Here is a tiny trained network, its code and every weight. The questions are about switching its units off for an input and a class, where a switched-off unit gives its printed mean instead of its output.

import numpy as np


def w(rows, s, z=0):
    codes = np.array(rows[::2]) - 128.0
    scale = np.full(codes.shape[1], s)
    scale[-1] = z or s
    return codes * scale


def norm(h):
    return h / np.sqrt((h * h).mean(-1, keepdims=True) + 1e-5)


def f(y):
    return y / 2 * (1 + np.tanh(0.7978845608 * (y + 0.044715 * y**3)))


def log_softmax(a):
    a = a - a.max(-1, keepdims=True)
    return a - np.log(np.exp(a).sum(-1, keepdims=True))


def net(x, mask):
    res = np.array(x, float).reshape(1, 7) / 4 @ E
    u = 0
    for l in range(4):
        y = f(norm(res) @ A[l][:, :-1].T + A[l][:, -1])
        res = res + np.where(mask[u : u + 4], y, B[l][:, -1]) @ B[l][:, :-1]
        u += 4
    return log_softmax(norm(res)[-1] @ U[:, :-1].T + U[:, -1])


A, B = {}, {}
E = w([
[129,132,128,124,125,133,122],'x0',
[104,44,79,2,232,109,138],'x1',
[124,124,129,134,131,123,132],'x2',
[134,130,123,125,122,132,132],'x3',
[222,38,133,123,129,10,67],'x4',
[126,131,130,132,134,125,131],'x5',
[202,46,126,188,153,181,102],'x6',
],0.01)
A[0] = w([
[96,181,255,248,56,212,181,91],'0.n0',
[186,143,159,175,30,12,59,23],'0.n1',
[201,38,141,194,190,251,134,253],'0.n2',
[104,68,109,65,208,206,160,4],'0.n3',
],0.008,0.0035)
B[0] = w([
[191,154,38,38,88,81,28,254],'0.n0',
[121,88,243,254,145,123,239,194],'0.n1',
[186,138,129,181,242,186,35,243],'0.n2',
[13,110,9,154,145,151,147,176],'0.n3',
],0.0097,0.009)
A[1] = w([
[86,2,83,189,112,157,183,104],'1.n0',
[134,33,214,110,117,95,188,3],'1.n1',
[194,16,132,41,221,28,116,25],'1.n2',
[116,151,187,163,34,71,226,18],'1.n3',
],0.0081,0.0051)
B[1] = w([
[140,179,51,102,120,95,71,175],'1.n0',
[85,172,44,103,63,182,143,156],'1.n1',
[134,210,9,117,85,82,43,254],'1.n2',
[173,151,242,187,82,109,193,174],'1.n3',
],0.011,0.0044)
A[2] = w([
[46,141,71,82,131,106,194,2],'2.n0',
[150,191,104,112,89,227,95,106],'2.n1',
[37,93,162,58,244,215,207,177],'2.n2',
[75,110,97,7,39,82,135,144],'2.n3',
],0.011,0.0043)
B[2] = w([
[205,182,221,83,112,170,197,188],'2.n0',
[72,73,99,90,203,52,112,240],'2.n1',
[33,21,183,174,128,251,93,238],'2.n2',
[90,160,150,128,62,155,214,254],'2.n3',
],0.013,0.0061)
A[3] = w([
[199,131,224,178,147,89,157,23],'3.n0',
[127,210,144,90,40,5,218,67],'3.n1',
[50,160,210,66,68,197,153,2],'3.n2',
[164,153,104,98,168,77,40,62],'3.n3',
],0.013,0.0045)
B[3] = w([
[139,49,248,179,156,207,124,187],'3.n0',
[21,135,55,144,39,37,218,254],'3.n1',
[223,191,133,99,98,129,115,196],'3.n2',
[178,169,120,26,142,85,148,239],'3.n3',
],0.014,0.01)
U = w([
[32,228,10,56,4,7,228,164],'0',
[211,195,35,30,214,30,16,255],'1',
[57,97,236,230,15,11,248,49],'2',
[255,41,228,239,181,146,71,63],'3',
[65,197,201,21,51,241,244,92],'4',
[2,25,40,175,247,213,43,85],'5',
],0.016,0.0091)

Each question gives the input, the list of numbers given to net, and the class t.
The units are the neurons (one row each of A and B). Each row of codes is followed by its name. A weight is (code - 128) times the scale printed after its matrix; where a second scale follows, it is the last column's (A, B and U).
mask holds one flag per neuron, layer by layer. A switched-off neuron (its flag False) gives its mean, the last column of its row in B, instead of its output. The means were averaged over made-up inputs and are rounded, as every weight is.
A unit's drop is (log p(t) with every unit on - log p(t) with that unit switched off) / (log p(t) with every unit on - log p(t) with every unit switched off).
The circuit of an input: a set's keep is (log p(t) with only the set's units on - log p(t) with every unit switched off) / (log p(t) with every unit on - log p(t) with every unit switched off). Starting from the 12 units with the biggest drops (on a tie, the unit counted first), units are removed one at a time, each time the one whose removal leaves the highest keep (on an exact tie, the one counted first), for as long as the keep stays at least 0.8.
circuit, biggest first: the units of the circuit, biggest drop first
most important unit: the unit with the biggest drop
top k neurons: the k neurons with the biggest drops, biggest first
top k neurons in layer l: the k neurons of layer l with the biggest drops, biggest first
drop when u is switched off: that unit's drop, to one decimal
input [-7,4,0,7,0,4,-3], class 4: top 3 neurons : 0.n0; 0.n3; 2.n2
input [-8,-6,5,2,2,-2,-1], class 2: circuit, biggest first : 0.n1
input [-7,0,5,7,7,2,4], class 3: top 2 neurons : 0.n1; 0.n0
input [5,0,1,1,0,-6,1], class 1: top 2 neurons : 0.n2; 0.n1
input [-5,0,-8,3,1,7,-3], class 2: circuit, biggest first : 0.n2; 0.n0; 1.n3
input [-8,6,-1,4,0,6,1], class 5: top 2 neurons : 0.n3; 0.n0
input [-6,6,-2,1,3,6,0], class 0: top 3 neurons : 0.n2; 1.n2; 2.n3
input [-6,-7,6,7,7,5,1], class 3: top 2 neurons in layer 3 : 3.n0; 3.n1
input [-3,5,0,3,0,1,6], class 5: top 3 neurons : 0.n0; 0.n3; 0.n2
input [1,-3,7,1,5,7,1], class 3: top 3 neurons : 3.n0; 2.n3; 3.n1
input [7,0,-5,8,8,-3,6], class 3: top 3 neurons : 0.n0; 0.n1; 0.n2
input [8,-7,8,-3,1,1,-2], class 2: top 3 neurons : 0.n1; 0.n2; 3.n0
input [-1,4,-4,-6,0,-8,8], class 5: top 2 neurons : 0.n2; 0.n0
input [1,7,1,0,-4,-6,-8], class 4: circuit, biggest first : 2.n2
input [-2,7,1,5,-6,-8,0], class 4: top 3 neurons : 2.n0; 0.n2; 3.n2
input [-4,0,-6,1,5,-6,5], class 3: top 2 neurons in layer 0 : 0.n0; 0.n2
input [1,1,2,6,-2,-7,-2], class 4: top 2 neurons in layer 0 : 0.n2; 0.n0
input [-2,6,3,8,-5,2,-8], class 4: drop when 2.n2 is switched off : 0.1
input [-6,4,-7,-5,-1,-7,-7], class 4: drop when 0.n0 is switched off : 0.7
input [-5,-5,-7,0,6,-3,-2], class 2: drop when 0.n2 is switched off : 0.3
input [-6,6,4,-7,-4,-2,-8], class 4: most important unit : 2.n2
